Here is a tiny trained network, its code and every weight. The questions are about switching its units off for an input and a class, where a switched-off unit gives its printed mean instead of its output.

import numpy as np


def w(rows, s, z=0):
    codes = np.array(rows[::2]) - 128.0
    scale = np.full(codes.shape[1], s)
    scale[-1] = z or s
    return codes * scale


def f(y):
    return y / 2 * (1 + np.tanh(0.7978845608 * (y + 0.044715 * y**3)))


def log_softmax(a):
    a = a - a.max(-1, keepdims=True)
    return a - np.log(np.exp(a).sum(-1, keepdims=True))


def net(x, mask):
    res = np.array(x, float).reshape(1, 5) / 4 @ E
    y = f(res @ A[0][:, :-1].T + A[0][:, -1])
    res = res + np.where(mask, y, B[0][:, -1]) @ B[0][:, :-1]
    return log_softmax(res[-1] @ U[:, :-1].T + U[:, -1])


A, B = {}, {}
E = w([
[6,71,48,171,113],'x0',
[167,79,79,42,213],'x1',
[141,134,135,223,254],'x2',
[127,126,130,130,127],'x3',
[45,138,208,68,180],'x4',
],0.0073)
A[0] = w([
[25,129,204,73,189,123],'N1',
[128,128,148,207,202,105],'N2',
[159,183,132,116,141,72],'N3',
[209,110,43,173,90,133],'N4',
[143,130,149,197,202,126],'N5',
[30,39,106,174,106,102],'N6',
[57,31,50,133,150,127],'N7',
[112,174,95,193,237,128],'N8',
[205,139,19,184,100,118],'N9',
[213,154,186,65,136,126],'N10',
[113,132,183,215,161,102],'N11',
[50,16,77,148,141,135],'N12',
[50,69,35,148,115,113],'N13',
[94,147,136,80,42,102],'N14',
[198,128,51,184,95,98],'N15',
[252,158,122,47,170,159],'N16',
[141,132,110,198,219,160],'N17',
[121,100,114,127,122,198],'N18',
[130,97,124,121,150,254],'N19',
[121,105,114,59,45,165],'N20',
[126,116,104,44,59,117],'N21',
[103,254,202,226,34,111],'N22',
[212,124,37,173,98,104],'N23',
[185,47,49,20,215,108],'N24',
[190,225,172,139,143,154],'N25',
[193,177,149,100,142,164],'N26',
],0.0071,0.009)
B[0] = w([
[102,171,185,53,138,195],'N1',
[168,107,96,27,71,161],'N2',
[187,32,164,83,153,118],'N3',
[56,163,179,75,161,175],'N4',
[151,108,89,89,57,168],'N5',
[187,97,182,119,115,173],'N6',
[159,110,205,183,77,188],'N7',
[156,133,81,74,64,186],'N8',
[88,146,185,70,126,173],'N9',
[140,93,153,164,86,184],'N10',
[126,93,87,85,103,151],'N11',
[173,116,186,165,73,192],'N12',
[171,112,182,156,112,180],'N13',
[178,93,72,68,124,156],'N14',
[99,130,175,66,146,154],'N15',
[116,116,160,183,86,216],'N16',
[132,139,85,87,36,197],'N17',
[137,176,121,166,96,188],'N18',
[79,218,109,186,56,254],'N19',
[140,143,80,112,77,196],'N20',
[162,121,66,89,69,166],'N21',
[24,25,75,164,174,197],'N22',
[80,146,213,47,179,161],'N23',
[1,42,73,180,163,198],'N24',
[130,100,137,156,75,184],'N25',
[130,125,163,182,104,181],'N26',
],0.0082,0.008)
U = w([
[108,184,111,180,101,254],'0',
[53,9,80,169,158,125],'1',
[219,81,209,190,102,50],'2',
[192,134,39,65,90,96],'3',
[89,201,207,60,171,151],'4',
[166,245,71,203,188,114],'5',
[220,121,117,108,228,44],'6',
],0.011,0.0058)

Each question gives the input, the list of numbers given to net, and the class t.
The units are the neurons (one row each of A and B). Each row of codes is followed by its name. A weight is (code - 128) times the scale printed after its matrix; where a second scale follows, it is the last column's (A, B and U).
mask holds one flag per neuron, in row order. A switched-off neuron (its flag False) gives its mean, the last column of its row in B, instead of its output. The means were averaged over made-up inputs and are rounded, as every weight is.
A unit's drop is (log p(t) with every unit on - log p(t) with that unit switched off) / (log p(t) with every unit on - log p(t) with every unit switched off).
The circuit of an input: a set's keep is (log p(t) with only the set's units on - log p(t) with every unit switched off) / (log p(t) with every unit on - log p(t) with every unit switched off). Starting from the 12 units with the biggest drops (on a tie, the unit counted first), units are removed one at a time, each time the one whose removal leaves the highest keep (on an exact tie, the one counted first), for as long as the keep stays at least 0.8.
units of the circuit, in order: the units of the circuit, biggest drop first
unit that matters most: the unit with the biggest drop
top k neurons: the k neurons with the biggest drops, biggest first
drop when u is switched off: that unit's drop, to one decimal
input [-7,-5,8,-2,4], class 3: unit that matters most -> N2
input [-7,5,2,1,6], class 2: top 2 neurons -> N10, N16
input [-5,7,2,8,7], class 0: units of the circuit, in order -> N22, N19, N16, N24
input [-5,-3,3,1,-6], class 4: top 2 neurons -> N23, N4
input [8,0,-8,1,-1], class 2: top 4 neurons -> N7, N13, N12, N6
input [-8,5,-3,6,-7], class 2: top 3 neurons -> N16, N10, N26
input [7,6,-2,3,4], class 2: top 2 neurons -> N7, N12
input [7,-5,0,1,5], class 2: units of the circuit, in order -> N6, N12, N13
input [4,5,-2,5,-7], class 4: units of the circuit, in order -> N23, N4, N9
input [8,-7,-4,2,0], class 2: units of the circuit, in order -> N6, N13
input [5,1,7,-6,8], class 4: top 3 neurons -> N1, N20, N21
input [3,-1,-7,5,-8], class 4: drop when N23 is switched off -> 0.3
input [6,-6,-8,-7,-6], class 3: drop when N6 is switched off -> 0.1
input [0,6,-5,-2,3], class 1: drop when N24 is switched off -> 1.5
input [-8,7,-8,1,7], class 2: units of the circuit, in order -> N10
input [-8,8,0,-3,3], class 1: drop when N24 is switched off -> 1.2
